Below are the code and all the weights of a small trained network. Each question names an input and a class and asks about switching units off, where a switched-off unit gives its printed mean instead of its output.

import numpy as np


def w(rows, s, z=0):
    codes = np.array(rows[::2]) - 128.0
    scale = np.full(codes.shape[1], s)
    scale[-1] = z or s
    return codes * scale


def f(y):
    return np.maximum(y, 0)


def log_softmax(a):
    a = a - a.max(-1, keepdims=True)
    return a - np.log(np.exp(a).sum(-1, keepdims=True))


def net(x, mask):
    res = np.array(x, float).reshape(1, 3) / 4 @ E
    y = f(res @ A[0][:, :-1].T + A[0][:, -1])
    res = res + np.where(mask, y, B[0][:, -1]) @ B[0][:, :-1]
    return log_softmax(res[-1] @ U[:, :-1].T + U[:, -1])


A, B = {}, {}
E = w([
[179,10,133],'x0',
[254,178,72],'x1',
[185,193,246],'x2',
],0.0096)
A[0] = w([
[106,111,76,82],'N0',
[171,133,70,82],'N1',
[110,130,87,205],'N2',
[188,181,65,85],'N3',
[100,128,162,99],'N4',
[184,6,158,100],'N5',
[73,127,74,130],'N6',
[166,102,208,109],'N7',
[169,40,148,100],'N8',
[162,142,98,156],'N9',
[127,105,5,91],'N10',
[177,130,142,90],'N11',
[48,118,164,107],'N12',
[129,159,142,173],'N13',
[124,111,89,209],'N14',
[152,144,178,73],'N15',
[141,127,172,255],'N16',
[149,53,115,153],'N17',
[87,116,146,128],'N18',
[88,119,127,102],'N19',
[154,149,228,140],'N20',
[165,89,161,73],'N21',
[135,173,167,70],'N22',
[104,111,95,135],'N23',
[64,113,139,129],'N24',
[187,134,89,90],'N25',
[95,102,197,90],'N26',
[65,81,54,43],'N27',
[70,125,144,117],'N28',
[83,165,126,85],'N29',
[48,254,69,110],'N30',
[86,190,114,97],'N31',
[72,77,152,94],'N32',
],0.016,0.0097)
B[0] = w([
[121,151,167,165],'N0',
[174,148,125,178],'N1',
[113,66,150,201],'N2',
[191,137,105,208],'N3',
[146,148,133,153],'N4',
[101,199,69,215],'N5',
[110,116,160,196],'N6',
[102,151,179,175],'N7',
[105,181,89,189],'N8',
[152,95,107,183],'N9',
[112,163,205,221],'N10',
[147,153,143,158],'N11',
[173,118,105,201],'N12',
[114,96,125,172],'N13',
[111,52,142,202],'N14',
[126,175,176,154],'N15',
[110,3,112,212],'N16',
[101,118,88,199],'N17',
[152,114,109,171],'N18',
[148,145,131,158],'N19',
[104,139,201,203],'N20',
[116,168,125,151],'N21',
[113,184,155,159],'N22',
[121,116,151,172],'N23',
[164,110,114,191],'N24',
[173,137,114,182],'N25',
[170,152,131,172],'N26',
[117,177,197,200],'N27',
[157,122,117,179],'N28',
[129,158,119,159],'N29',
[80,184,64,247],'N30',
[104,169,104,178],'N31',
[177,148,111,188],'N32',
],0.049,0.014)
U = w([
[12,189,33,112],'0',
[83,151,224,75],'1',
[255,148,100,132],'2',
[34,23,95,250],'3',
[83,104,98,71],'4',
],0.0096,0.012)

Each question gives the input, the list of numbers given to net, and the class t.
The units are the neurons (one row each of A and B). Each row of codes is followed by its name. A weight is (code - 128) times the scale printed after its matrix; where a second scale follows, it is the last column's (A, B and U).
mask holds one flag per neuron, in row order. A switched-off neuron (its flag False) gives its mean, the last column of its row in B, instead of its output. The means were averaged over made-up inputs and are rounded, as every weight is.
A unit's drop is (log p(t) with every unit on - log p(t) with that unit switched off) / (log p(t) with every unit on - log p(t) with every unit switched off).
The circuit of an input: a set's keep is (log p(t) with only the set's units on - log p(t) with every unit switched off) / (log p(t) with every unit on - log p(t) with every unit switched off). Starting from the 12 units with the biggest drops (on a tie, the unit counted first), units are removed one at a time, each time the one whose removal leaves the highest keep (on an exact tie, the one counted first), for as long as the keep stays at least 0.8.
units of the circuit, in order: the units of the circuit, biggest drop first
top k neurons: the k neurons with the biggest drops, biggest first
drop of u: that unit's drop, to one decimal
input [8,7,-4], class 0: top 2 neurons -> [N5; N8]
input [-5,3,5], class 0: top 3 neurons -> [N30; N10; N27]
input [6,-5,3], class 0: units of the circuit, in order -> [N5]
input [6,4,6], class 0: top 3 neurons -> [N5; N8; N10]
input [4,-2,-6], class 1: top 2 neurons -> [N30; N27]
input [-7,-5,7], class 0: top 3 neurons -> [N30; N10; N31]
input [6,-7,-4], class 2: top 3 neurons -> [N32; N30; N12]
input [7,5,7], class 0: top 2 neurons -> [N5; N8]
input [2,1,-3], class 3: top 2 neurons -> [N30; N20]
input [2,-2,-3], class 3: top 2 neurons -> [N30; N20]
input [-2,-2,-4], class 1: top 2 neurons -> [N16; N27]
input [5,-4,-8], class 1: drop of N27 -> 0.2
input [0,-8,-4], class 2: drop of N11 -> 0.0
input [7,-1,5], class 0: units of the circuit, in order -> [N5]
input [2,-2,0], class 3: drop of N30 -> 0.1
input [3,0,0], class 3: drop of N30 -> 0.9
